Here is a tiny trained network, its code and every weight. The questions are about switching its units off for an input and a class, where a switched-off unit gives its printed mean instead of its output.

import numpy as np


def w(rows, s, z=0):
    codes = np.array(rows[::2]) - 128.0
    scale = np.full(codes.shape[1], s)
    scale[-1] = z or s
    return codes * scale


def f(y):
    return np.maximum(y, 0)


def log_softmax(a):
    a = a - a.max(-1, keepdims=True)
    return a - np.log(np.exp(a).sum(-1, keepdims=True))


def net(x, mask):
    res = np.array(x, float).reshape(1, 7) / 4 @ E
    y = f(res @ A[0][:, :-1].T + A[0][:, -1])
    res = res + np.where(mask, y, B[0][:, -1]) @ B[0][:, :-1]
    return log_softmax(res[-1] @ U[:, :-1].T + U[:, -1])


A, B = {}, {}
E = w([
[57,80,118,91,198,71,135,54,4],'x0',
[130,101,104,143,148,118,111,128,145],'x1',
[194,210,162,174,249,126,209,110,141],'x2',
[147,146,133,117,131,145,107,122,106],'x3',
[209,90,135,11,131,141,188,75,190],'x4',
[130,92,125,148,120,110,166,152,135],'x5',
[142,110,152,137,126,132,132,140,116],'x6',
],0.011)
A[0] = w([
[93,166,164,151,164,76,137,142,68,136],'n0',
[147,127,120,178,79,139,85,173,170,202],'n1',
[105,176,102,215,99,101,112,133,90,228],'n2',
[158,162,125,178,135,191,145,145,209,159],'n3',
[84,166,163,203,138,139,108,178,141,157],'n4',
[76,95,196,135,99,88,145,175,68,149],'n5',
[165,92,138,45,95,110,167,93,166,187],'n6',
[25,109,115,149,137,87,110,93,43,196],'n7',
[170,90,128,64,157,135,169,73,140,131],'n8',
[162,208,125,194,161,95,123,149,135,179],'n9',
[211,161,168,108,199,90,174,97,168,128],'n10',
[135,90,87,67,101,159,138,143,154,150],'n11',
[122,53,113,31,104,113,97,121,120,185],'n12',
[181,105,105,108,64,199,88,182,246,238],'n13',
[175,136,133,124,138,156,185,105,162,124],'n14',
[221,128,132,71,89,146,126,141,225,164],'n15',
[67,59,104,78,133,102,117,72,63,162],'n16',
[118,114,139,132,192,95,161,33,58,140],'n17',
[144,145,108,179,81,137,124,138,160,202],'n18',
[84,124,97,165,38,131,106,172,106,199],'n19',
[120,101,106,123,39,145,69,116,106,254],'n20',
[143,186,130,162,101,125,69,154,144,187],'n21',
[76,128,124,146,217,99,125,97,76,149],'n22',
[163,195,160,181,253,130,205,132,135,161],'n23',
],0.011,0.0073)
B[0] = w([
[102,108,109,182,212,93,103,124,51,181],'n0',
[58,153,226,146,114,123,148,173,213,193],'n1',
[2,79,189,214,159,152,117,227,72,199],'n2',
[170,207,122,225,156,218,147,109,180,200],'n3',
[127,136,142,180,179,91,173,189,117,183],'n4',
[130,65,131,110,108,141,112,176,96,174],'n5',
[242,124,126,45,80,167,116,111,197,215],'n6',
[143,50,127,140,129,103,66,189,27,228],'n7',
[155,118,28,67,109,32,178,47,166,197],'n8',
[92,191,123,223,218,243,142,152,111,191],'n9',
[153,194,64,156,204,56,104,15,161,214],'n10',
[161,118,156,75,91,178,131,117,176,179],'n11',
[188,106,125,66,10,108,122,147,132,208],'n12',
[108,179,193,84,130,160,80,114,236,254],'n13',
[92,202,115,146,165,83,95,61,188,180],'n14',
[127,122,116,102,96,208,68,45,237,227],'n15',
[179,44,117,83,44,108,116,118,22,220],'n16',
[168,67,36,107,167,78,186,138,39,213],'n17',
[104,194,212,148,140,123,173,224,190,180],'n18',
[62,117,169,174,47,101,83,158,146,203],'n19',
[85,92,235,132,15,116,27,166,127,216],'n20',
[19,142,205,170,143,120,180,195,174,178],'n21',
[125,90,97,163,168,85,150,98,35,204],'n22',
[137,167,48,162,247,144,166,93,131,240],'n23',
],0.0073,0.02)
U = w([
[36,148,234,154,96,94,106,212,157,136],'0',
[95,56,179,189,76,111,87,148,33,137],'1',
[90,181,179,244,204,181,185,167,128,142],'2',
[105,102,105,190,225,133,151,162,32,245],'3',
[143,124,190,71,71,197,98,117,194,147],'4',
[200,78,127,2,64,119,127,131,83,74],'5',
[149,191,124,156,175,155,110,62,193,20],'6',
[166,123,76,96,169,35,177,49,98,127],'7',
],0.0089,0.0011)

Each question gives the input, the list of numbers given to net, and the class t.
The units are the neurons (one row each of A and B). Each row of codes is followed by its name. A weight is (code - 128) times the scale printed after its matrix; where a second scale follows, it is the last column's (A, B and U).
mask holds one flag per neuron, in row order. A switched-off neuron (its flag False) gives its mean, the last column of its row in B, instead of its output. The means were averaged over made-up inputs and are rounded, as every weight is.
A unit's drop is (log p(t) with every unit on - log p(t) with that unit switched off) / (log p(t) with every unit on - log p(t) with every unit switched off).
unit that matters most: the unit with the biggest drop
k most important neurons: the k neurons with the biggest drops, biggest first
drop of u: that unit's drop, to one decimal
input [2,7,0,5,2,4,6], class 5: unit that matters most -> n23
input [-8,-6,5,-8,1,4,-1], class 6: 2 most important neurons -> (n15; n10)
input [0,4,1,8,-8,0,7], class 2: 2 most important neurons -> (n9; n16)
input [8,-6,2,8,1,5,2], class 7: 3 most important neurons -> (n2; n9; n8)
input [7,3,8,-4,0,-4,1], class 3: 2 most important neurons -> (n0; n9)
input [4,-2,7,5,1,-1,-7], class 7: 3 most important neurons -> (n10; n2; n8)
input [-4,5,-1,-2,0,-6,-7], class 0: 2 most important neurons -> (n6; n21)
input [-7,1,-7,4,0,-1,8], class 0: 3 most important neurons -> (n1; n21; n19)
input [0,1,1,8,-4,-3,-2], class 2: 2 most important neurons -> (n16; n17)
input [1,5,-7,0,8,4,-1], class 5: 2 most important neurons -> (n12; n16)
input [2,-1,-1,1,0,3,-5], class 1: 2 most important neurons -> (n6; n8)
input [-6,3,-4,4,0,-6,-5], class 0: 2 most important neurons -> (n21; n1)
input [5,-4,4,6,0,-1,3], class 3: drop of n6 -> 0.2
input [2,-7,-6,-3,1,-8,2], class 5: drop of n12 -> 0.2
input [4,2,1,-6,3,5,-6], class 7: unit that matters most -> n20
input [5,1,0,1,5,-4,1], class 5: drop of n12 -> 0.1
